Each row of numbers belongs to one of the objects below and depends on some of the facts about them. Some rows are named. Which object is each other row?

There are 2 kinds of fact about the objects: Θ, Ψ.
badrun Θ 81; betrali Θ 81; bisas Θ 81; braflobas Θ 81; bredek Θ 478; brifo Θ 484
britrem Θ 81; brures Θ 81; dakam Θ 484; detrok Θ 81; dreplazak Θ 478; drese Θ 478
driflin Θ 81; dronuk Θ 81; drotrufos Θ 81; drudris Θ 478; druko Θ 484; drutram Θ 484
duni Θ 81; finom Θ 478; fiposa Θ 81; flova Θ 478; flufik Θ 484; flupem Θ 478
fogre Θ 478; fosik Θ 484; gafu Θ 478; gege Θ 478; gigri Θ 478; gokikom Θ 478
gostas Θ 484; grane Θ 81; grasku Θ 81; greluk Θ 81; grigitos Θ 81; grive Θ 81
kada Θ 484; katroskul Θ 484; kigu Θ 478; kimam Θ 484; klatro Θ 484; klukal Θ 81
kluklen Θ 478; kluva Θ 484; legrun Θ 484; lotre Θ 81; mazis Θ 81; mestan Θ 484
metror Θ 478; midri Θ 81; moposko Θ 484; nasitror Θ 81; nipir Θ 478; pastir Θ 484
pata Θ 484; plasta Θ 484; plidor Θ 484; plifin Θ 81; plilan Θ 81; plopos Θ 484
plugru Θ 81; plugrubrek Θ 478; pobo Θ 478; pubam Θ 478; ratri Θ 81; remun Θ 81
revubik Θ 478; ridi Θ 81; ruplo Θ 81; skastu Θ 478; skiben Θ 484; skisek Θ 484
skogek Θ 478; skoram Θ 484; skovis Θ 478; stadisor Θ 81; stagas Θ 81; stiklen Θ 81
stuflun Θ 81; stugrukan Θ 81; tivon Θ 81; trigetrom Θ 81; trive Θ 484; troflu Θ 478
trusi Θ 81; vagabo Θ 478; vefar Θ 484; veso Θ 478; vivis Θ 81; voplu Θ 478
vuplom Θ 81; vuri Θ 478; zodin Θ 81; zolo Θ 484; badrun Ψ vuplom; badrun Ψ bisas
braflobas Ψ voplu; braflobas Ψ remun; bredek Ψ skogek; bredek Ψ skiben; brifo Ψ voplu; brifo Ψ gege
brures Ψ flova; brures Ψ lotre; brures Ψ vagabo; dakam Ψ pastir; dreplazak Ψ nasitror; dreplazak Ψ flufik
dreplazak Ψ drutram; drese Ψ badrun; drese Ψ klukal; driflin Ψ kada; drotrufos Ψ betrali; drotrufos Ψ legrun
drudris Ψ fosik; druko Ψ legrun; druko Ψ pastir; duni Ψ gafu; duni Ψ vuri; duni Ψ pata
finom Ψ trusi; finom Ψ trigetrom; finom Ψ driflin; fiposa Ψ pastir; flova Ψ vagabo; flufik Ψ plugru
flupem Ψ remun; fogre Ψ skovis; fogre Ψ plasta; fogre Ψ gostas; gege Ψ bisas; gigri Ψ grane
gokikom Ψ stagas; gostas Ψ gigri; gostas Ψ dronuk; grane Ψ flova; grane Ψ stugrukan; grane Ψ bisas
grane Ψ vivis; grasku Ψ klatro; grasku Ψ driflin; grasku Ψ fosik; greluk Ψ stuflun; grigitos Ψ skovis
grigitos Ψ fiposa; kada Ψ legrun; katroskul Ψ legrun; kigu Ψ bredek; kigu Ψ drudris; kigu Ψ fosik
kigu Ψ dakam; kigu Ψ pobo; kimam Ψ voplu; kimam Ψ druko; kimam Ψ stiklen; kimam Ψ vivis
klatro Ψ drotrufos; klatro Ψ vuplom; kluklen Ψ bisas; kluva Ψ bredek; kluva Ψ drudris; legrun Ψ bisas
mazis Ψ kluva; mazis Ψ vuri; mazis Ψ dakam; metror Ψ driflin; midri Ψ fiposa; moposko Ψ plugru
moposko Ψ trive; nasitror Ψ stugrukan; nipir Ψ ruplo; pastir Ψ legrun; pastir Ψ vivis; pata Ψ skogek
pata Ψ revubik; plasta Ψ britrem; plasta Ψ ruplo; plasta Ψ vuplom; plidor Ψ katroskul; plifin Ψ kigu
plilan Ψ drudris; plilan Ψ stugrukan; plilan Ψ kada; plopos Ψ kigu; plopos Ψ legrun; plugru Ψ gege
plugru Ψ bisas; plugrubrek Ψ kluklen; plugrubrek Ψ drutram; pobo Ψ stugrukan; pobo Ψ vagabo; pubam Ψ legrun
pubam Ψ vuplom; ratri Ψ trusi; ratri Ψ kigu; revubik Ψ gege; revubik Ψ vuplom; revubik Ψ midri
ruplo Ψ legrun; ruplo Ψ bisas; skastu Ψ skogek; skisek Ψ drutram; skogek Ψ legrun; skoram Ψ pobo
stadisor Ψ skogek; stagas Ψ lotre; stagas Ψ grane; stagas Ψ zodin; stagas Ψ tivon; stagas Ψ vagabo
stuflun Ψ pastir; stugrukan Ψ ruplo; stugrukan Ψ legrun; tivon Ψ pastir; trigetrom Ψ trusi; trigetrom Ψ kluklen
trigetrom Ψ stuflun; trigetrom Ψ flova; trigetrom Ψ betrali; trigetrom Ψ skastu; trigetrom Ψ skiben; trive Ψ trigetrom
trive Ψ revubik; troflu Ψ drudris; troflu Ψ grasku; trusi Ψ plugru; vagabo Ψ vivis; vefar Ψ klatro
vefar Ψ legrun; vefar Ψ skisek; vivis Ψ legrun; vuplom Ψ katroskul; vuplom Ψ pastir; zolo Ψ kluva
zolo Ψ grive; zolo Ψ ridi; zolo Ψ pastir

Known rows:
gafu: 348  -229  -101  -25  -66  -83  89  95  -255  -58  -13  -162  89  105  -72  51  28  340  -101  -65  50  68  -249  -243  6  164  -27  -106  94  183  -281
plidor: 350  -164  -145  82  86  -269  -7  -57  -115  24  205  -262  153  -106  151  45  -196  168  234  -95  -146  199  -326  -305  -108  -136  165  -133  156  181  29
flupem: 324  -247  -101  -18  -57  -102  99  93  -264  -55  10  -191  105  90  -137  31  -9  353  32  -76  67  48  -260  -242  4  147  12  -84  98  260  -258
bredek: 309  -208  -177  -29  -154  -105  100  186  -239  -59  -80  -169  90  135  -68  -155  -47  355  69  -73  82  16  -289  -268  -2  107  89  18  448  200  -230
gigri: 299  -259  -90  4  -65  -139  86  98  -252  -53  -18  -216  92  83  -230  -4  -8  339  80  -66  68  71  -227  -240  -2  228  -35  -56  97  216  -257
skovis: 343  -233  -89  -50  -77  -82  100  95  -256  -64  -9  -176  96  82  -73  48  25  356  -90  -69  54  65  -228  -229  14  200  -10  -102  68  180  -273
flova: 291  -281  -123  -76  -85  -124  81  102  -263  -28  -22  -236  84  117  -356  29  -43  315  153  -23  42  100  -305  -339  3  248  -155  -84  143  208  -292
legrun: 338  -201  -144  313  139  -210  -10  -55  -84  -7  127  -212  86  -127  140  -73  -239  196  245  -84  -117  294  -390  -210  -91  -8  110  -142  47  101  277
vuri: 354  -233  -92  -33  -87  -76  100  93  -257  -49  -12  -156  94  87  -75  58  19  350  -91  -74  45  77  -237  -228  23  141  15  -115  89  163  -280
midri: 312  -174  -273  125  409  -257  -136  113  1  -292  -20  16  224  -32  -217  149  -108  325  28  -25  -103  39  -181  -277  -114  -87  -80  -169  177  382  -118
tivon: 326  -171  -241  127  519  -220  -110  244  -19  -396  -40  29  251  -15  -217  183  -104  318  48  -64  -94  109  -267  -331  -166  39  35  -126  27  531  -65
greluk: 320  -171  -297  161  429  -260  -131  147  0  -290  -35  12  217  -16  -247  162  -86  320  31  -17  -106  43  -229  -259  -127  -73  -91  -169  153  426  -83
dakam: 331  -158  -103  85  174  -261  36  74  -126  -106  141  -249  196  -88  133  148  -176  165  254  -169  -112  236  -416  -349  -168  0  382  -68  -17  343  68
dreplazak: 333  -256  -90  6  -46  -150  113  61  -287  -71  -21  -204  107  47  -198  -22  -12  355  -31  -96  48  22  -208  -165  -3  108  98  -56  60  281  -251
moposko: 344  -186  -172  87  47  -295  22  -38  -163  32  169  -225  149  -133  101  76  -168  154  275  -93  -139  142  -497  -206  -132  -185  283  -180  168  248  59
kigu: 322  -220  -130  63  -45  -103  158  146  -192  29  -78  -241  145  116  -109  169  -12  422  235  -75  87  71  -337  -256  49  -58  -44  -9  214  201  -241
grasku: 305  -135  -310  329  536  -318  -168  112  37  -197  18  -90  188  37  -236  233  -62  355  15  -69  -76  48  -192  -282  -87  -186  -207  -173  161  329  -95
vefar: 375  -191  -170  150  127  -267  -14  -93  -124  14  187  -308  121  -93  150  -2  -200  182  175  -111  -142  203  -305  -275  -107  -113  91  -113  87  172  110

Which object is each row?
No name comes twice in this set of rows, the named rows included.
292  -196  -285  252  360  -222  -106  185  -5  -300  -8  115  202  -95  -262  125  -103  315  182  22  -68  39  -425  -109  -90  -148  -43  -282  221  344  31 => plugru
325  -176  -313  323  534  -351  -183  94  6  -223  14  -94  160  36  -302  132  -54  330  -88  -88  -93  12  -180  -251  -108  -141  -171  -170  55  395  -61 => driflin
304  -286  -107  -64  -115  -115  135  58  -244  -15  -100  -252  120  52  -327  72  -39  347  172  -3  21  85  -155  -251  15  180  -101  -20  83  233  -274 => pobo
304  -138  -217  13  -44  -281  -35  -29  -115  -10  138  -224  137  -69  174  -150  -209  149  211  -73  -151  135  -307  -322  -124  -109  285  -77  502  179  49 => pata
305  -170  -186  162  470  -226  -149  137  -3  -376  73  42  280  -49  -134  108  -176  344  101  -50  -87  80  -143  -345  -112  -50  -114  -140  112  435  -132 => vuplom
408  -206  -197  239  238  -255  -21  -127  -138  32  179  -320  83  -62  150  -77  -246  198  162  -131  -143  218  -363  -254  -116  -162  -2  -89  -4  217  193 => kada
348  -199  -180  74  41  -288  37  -12  -187  22  177  -208  158  -160  75  90  -171  151  320  -77  -136  116  -564  -162  -117  -218  305  -197  133  295  70 => flufik
297  -251  -121  71  -1  -192  65  111  -296  -25  67  -239  83  116  -186  20  -22  349  -23  -127  77  0  -346  -212  5  113  12  -84  99  283  -282 => finom
257  -169  -202  272  387  -236  -166  103  48  -299  10  61  213  -79  -199  74  -135  360  95  14  -65  101  -126  -236  -46  -31  -125  -219  222  214  -24 => badrun
309  -238  -102  115  25  -195  67  106  -266  -28  47  -246  81  116  -191  4  4  355  -63  -133  83  35  -251  -230  11  144  -9  -73  97  244  -259 => metror
331  -178  -320  242  437  -282  -99  107  41  -225  -76  -56  197  -37  -294  170  -92  358  53  -10  -126  54  -110  -228  -91  -177  -142  -121  122  381  -51 => plilan
339  -269  -70  45  33  -64  56  49  -267  -85  85  -179  117  78  -65  -131  -131  396  53  -80  68  83  -208  -247  37  94  -161  -52  68  237  -220 => pubam
341  -212  -348  128  415  -261  -99  152  -62  -265  15  69  216  -51  -274  180  -93  311  144  -13  -102  -46  -479  -162  -115  -305  -98  -251  156  522  -87 => trusi
377  -241  -293  194  428  -193  -98  -6  19  -288  -118  -28  199  -83  -260  25  -161  372  72  44  -158  58  -14  -189  -95  -170  -259  -94  20  402  23 => stugrukan
367  -159  -167  71  10  -268  20  -63  -122  14  124  -273  113  -126  147  94  -109  142  29  -94  -170  196  -246  -239  -126  -42  307  -162  76  135  44 => drutram

Now the same objects, written a new way:
Known rows:
vuplom: 212  11  -35  -133  177  26  -224  -535  403  113  132  175  294  -300  184  -50  137  -152  -38  -316  -112  176  -30  -168  56  93  151  -186  -328  -205  -142  -55  -11
fosik: 75  -42  28  -98  20  42  -311  -575  -76  -130  -53  183  170  -112  -7  -67  -225  220  32  -390  -287  227  105  -131  92  64  527  -215  -204  -195  -209  -110  -27
nipir: -121  -122  -99  -276  -21  -49  -337  -327  145  -57  -63  101  143  122  33  -152  33  -67  3  -117  -163  42  -3  84  83  339  196  91  -220  -165  -182  160  47
drese: -155  -101  -79  -255  7  3  -314  -241  202  -31  -91  108  137  60  -14  -208  83  -78  77  -179  -164  -48  2  77  122  391  230  45  -244  -171  -188  114  26
zodin: 187  108  -12  -149  139  45  -279  -690  401  67  104  159  216  -344  230  63  139  -84  116  -297  -118  131  5  -36  145  37  211  -192  -452  -264  -48  -11  12
stadisor: 82  59  45  -82  61  22  -283  -607  398  148  174  70  373  -218  192  -48  126  -135  -10  -159  -148  114  -56  -95  50  21  202  -157  -307  -280  -57  -36  -2
skiben: 138  -6  48  -229  -148  -7  -358  -606  -17  -49  55  131  207  -93  -18  -25  -117  102  118  -273  -455  118  130  -86  76  106  445  -327  -225  -141  -276  -168  -71
drotrufos: 141  62  35  -103  56  38  -259  -589  425  102  211  105  269  -236  199  -104  123  -133  31  -147  -171  112  -60  -84  66  42  175  -196  -299  -223  -123  -113  5
pobo: -74  -66  -79  -282  10  -17  -330  -383  122  -86  -81  88  121  99  95  -39  -25  -23  14  -161  -125  91  -3  77  72  336  225  102  -272  -166  -137  175  95
gege: 9  -162  -63  -335  -20  -25  -310  -334  188  -90  -53  98  121  74  23  -111  -31  -92  -24  -191  -213  110  37  61  63  319  170  98  -245  -140  -249  150  32
plugru: 184  14  66  -99  92  24  -251  -601  430  97  197  69  275  -206  167  -5  109  -144  -34  -237  -166  159  -83  -102  45  14  134  -147  -317  -267  -125  -22  -81
plasta: -88  -48  -23  -168  122  -51  -340  -490  -68  99  18  76  219  -69  -105  -102  -8  35  78  -237  -345  -7  -11  -229  120  193  418  -303  -214  -205  -247  -110  -155
kimam: -132  35  -98  -178  2  -35  -382  -416  -34  109  -19  35  331  -58  -5  -17  -48  51  122  -165  -325  -69  -89  -101  33  109  414  -354  -141  -292  -158  -2  -187
dronuk: 141  -21  41  -186  105  -70  -290  -677  301  -41  263  61  224  -353  104  53  177  -83  -14  -257  -92  170  -24  -106  185  -102  118  -171  -381  -289  -17  -7  74
kigu: -134  -48  -70  -183  -43  -9  -325  -315  117  -149  -80  144  203  78  101  -187  -38  27  9  -160  -97  128  46  136  52  284  292  110  -192  -155  -90  111  220
kada: 54  -50  12  -181  82  -10  -317  -510  -55  88  -40  88  212  -23  -45  -36  -143  105  34  -270  -371  96  24  -209  51  164  416  -271  -214  -179  -297  -51  -159
klukal: 191  -31  57  -68  151  65  -233  -546  430  29  151  144  237  -349  141  -91  154  -124  -14  -351  -136  122  -29  -96  133  32  197  -180  -336  -253  -148  -78  -66
remun: 189  -19  25  -121  10  5  -321  -461  473  -158  207  97  302  -436  183  48  72  -91  41  -370  -54  158  -84  19  69  -181  120  -226  -336  -375  -45  74  -65

Name these rows:
No name comes twice in this set of rows, the named rows included.
-37  80  -34  -131  170  -91  -263  -561  251  104  219  123  322  -331  97  -82  264  -150  45  -192  -85  39  -103  -140  148  73  198  -205  -277  -261  11  -96  55 => grigitos
210  -97  33  -257  59  -14  -332  -589  -16  27  -39  140  213  -57  -26  49  -154  64  15  -354  -403  190  83  -189  37  163  361  -275  -238  -174  -345  -68  -202 => legrun
-11  42  0  -89  -56  1  -362  -556  -95  1  2  139  267  -69  -9  -63  -169  133  65  -264  -325  118  118  -64  75  77  528  -248  -198  -197  -161  -116  -24 => kluva
-149  7  -99  -320  3  4  -300  -384  178  -50  -126  129  82  26  54  -53  48  -47  187  -142  -142  -16  25  155  151  413  251  46  -339  -149  -85  115  99 => gokikom
-82  55  -28  -107  39  4  -334  -516  -79  106  -4  74  286  12  -3  -84  -110  113  87  -140  -350  20  -1  -153  36  141  502  -261  -169  -197  -145  -72  -58 => plopos
-209  -64  -93  -133  -8  39  -300  -253  131  -156  -57  156  126  106  67  -232  -35  45  38  -148  -106  64  -20  121  122  272  278  136  -197  -208  -82  105  201 => troflu
162  54  -30  -130  75  10  -293  -536  415  -29  176  122  349  -353  227  41  81  -114  30  -274  -93  154  -85  -52  30  -74  116  -196  -286  -326  -34  41  -59 => stiklen
-58  -122  -40  -231  -25  41  -328  -311  130  -256  -100  220  121  40  61  -166  -102  75  -35  -288  -69  213  73  124  109  198  267  152  -223  -144  -134  129  190 => drudris
-1  59  -3  -68  7  15  -301  -409  452  -11  230  32  382  -363  198  -34  140  -123  96  -234  -72  11  -150  19  46  -150  152  -207  -267  -393  28  75  -44 => braflobas
-150  -100  -94  -277  -127  -22  -391  -138  201  -243  -32  89  193  -91  -11  -73  16  -69  116  -223  -107  -12  -52  228  95  135  186  11  -252  -253  -102  222  42 => flupem
-55  23  -25  -172  55  -27  -338  -591  -92  87  -29  61  245  7  -33  19  -87  104  122  -171  -330  4  30  -153  79  148  445  -289  -211  -237  -163  -14  -118 => skoram
322  -29  72  -166  146  8  -238  -658  434  -12  169  125  244  -286  169  47  53  -144  -69  -326  -154  261  -10  -156  48  20  79  -148  -356  -224  -232  -3  -88 => bisas
-28  -41  -1  -167  -10  -23  -350  -525  -39  -25  43  94  196  -143  -119  -13  -56  86  144  -345  -336  21  64  -69  173  93  471  -292  -277  -219  -185  -52  -141 => mestan

Now the same objects, written a new way:
Named rows:
greluk: 97  151  106  -366  186  12  48  49  -151  -34  -445  -123  -108  -12  133  -380  -29  44  -174  -67  -286  75  76  -39  -225  -315  79  -372  220  -188  45  90  22  -252  -46  -140  -210  -350  386  -168  -55  -429  -365  382
plasta: 74  232  123  -26  -15  164  241  87  110  116  -357  -90  -21  -128  194  -213  -165  31  -218  129  -164  106  36  68  -236  -201  411  -169  438  -428  -211  -47  85  -376  -128  -60  -475  -183  -69  28  -318  -585  -488  -47
skiben: 18  200  204  -103  -53  183  322  84  98  147  -427  -4  -10  -78  176  -204  -171  35  -90  106  -175  92  69  50  -195  -172  461  -221  463  -435  -197  -72  10  -389  -200  -115  -424  -159  -62  4  -351  -516  -459  -117
katroskul: 168  235  200  -98  141  271  52  137  -97  159  -385  -150  85  -306  -15  -85  -227  -108  -185  451  -340  251  -280  272  -307  -51  384  -9  295  -361  -54  -122  106  -44  31  -144  -513  -156  -3  27  -293  -449  -592  -125
zolo: 43  170  106  -33  0  222  206  88  100  72  -390  -25  -73  -122  79  -372  -128  98  -206  111  -135  107  66  49  -239  -200  382  -159  484  -510  -263  -147  131  -253  -87  -29  -437  -251  -19  69  -440  -665  -426  -2
grigitos: 65  88  19  -374  236  -27  35  38  -165  -85  -392  -123  -211  92  59  -330  -10  35  -168  -129  -198  55  123  18  -205  -268  146  -401  226  -174  8  185  69  -343  -149  -126  -161  -291  224  -157  -176  -501  -342  272
revubik: 215  87  23  -154  81  -114  220  1  414  -114  -533  6  -254  -96  297  -212  -360  6  -141  -164  38  -49  238  5  -563  -183  434  -97  175  -82  -140  256  316  -10  59  -112  -278  -132  8  -132  -142  -478  -364  193
kluva: -9  123  149  -141  -146  103  107  109  123  105  -293  34  -2  -164  258  -238  -239  89  -203  125  -96  45  108  111  -263  -135  356  -181  352  -540  -210  -131  74  -410  -139  48  -460  -163  9  -4  -329  -579  -517  -23
britrem: 77  90  75  -368  239  -6  149  18  -204  -52  -444  -116  -200  138  59  -305  -21  -33  -78  -133  -245  74  98  4  -150  -260  235  -436  254  -125  45  208  -12  -384  -221  -233  -121  -265  191  -177  -176  -413  -332  209
grasku: 47  37  48  -437  138  -115  -62  41  -152  -91  -349  -84  -169  76  151  -283  -66  28  -176  -98  -184  25  144  48  -217  -226  131  -408  146  -205  50  143  39  -403  -181  -91  -157  -252  258  -187  -127  -460  -386  264
drese: 167  50  90  -168  59  -23  317  57  297  2  -544  34  -251  -55  231  -192  -324  -1  -11  -133  -1  -13  206  27  -550  -196  411  -154  210  -29  -132  245  296  59  25  -166  -199  -147  -74  -133  -184  -418  -330  151
legrun: 256  301  128  75  55  193  236  -26  -87  210  -141  -408  32  -173  54  -101  -162  -148  -460  255  -232  267  -101  -116  -342  -50  415  -186  494  -13  -236  -5  136  -316  -2  -75  -727  -116  -371  137  -21  -574  -639  29
kigu: 78  -68  84  -293  -84  -108  115  95  305  -21  -442  149  -199  -99  329  -179  -400  37  -3  -92  59  -57  267  117  -623  -127  319  -165  115  -130  -131  158  305  35  78  -41  -217  -131  -1  -170  -181  -433  -361  207
stugrukan: 111  97  43  -369  245  -47  -108  151  -437  126  -194  -275  -132  70  88  -171  -76  -82  -172  53  -259  175  -74  170  -350  -192  33  -381  194  38  70  222  127  -224  -66  -130  -226  -270  4  -114  -62  -439  -392  221
skovis: 135  85  238  -139  -175  -159  575  100  316  -88  -677  80  -10  141  527  -514  -105  56  169  -263  -249  243  300  -65  -587  -297  178  -64  340  170  -209  27  231  96  -58  -266  -212  -222  -44  63  134  -308  -211  50
fiposa: 203  177  153  -269  355  -7  -9  181  -102  -138  -441  -189  -272  205  21  -595  53  149  -326  -115  -303  42  240  -87  -272  -383  30  -456  343  -171  -161  -36  215  -177  113  -65  -203  -556  412  -63  -364  -726  -150  411
tivon: 124  67  -59  -296  344  73  -38  42  -175  -157  -393  -130  -290  87  -147  -575  112  108  -295  -125  -216  91  146  3  -237  -341  81  -330  303  -270  -65  84  208  -114  -15  -78  -180  -440  287  -65  -325  -680  -258  351
klatro: 99  267  158  -103  18  256  184  56  150  125  -442  -20  39  -322  154  -210  -209  19  -213  232  -204  97  -88  71  -215  -176  428  -112  364  -527  -112  -127  21  -256  -42  -110  -494  -191  118  -28  -295  -496  -539  24

Rows to name:
No name comes twice in this set of rows, the named rows included.
148  75  86  -341  309  -36  -128  194  -497  81  -213  -308  -146  133  -27  -220  -39  -118  -183  103  -321  228  -104  192  -368  -163  31  -348  198  92  73  177  194  -129  -40  -156  -238  -278  -10  -64  -120  -468  -382  180 => vivis
71  154  71  11  71  265  152  102  114  -9  -384  -28  -125  -113  -50  -523  -57  141  -302  93  -156  130  116  44  -294  -240  336  -118  504  -574  -293  -198  215  -119  10  38  -477  -324  19  110  -529  -791  -387  53 => dakam

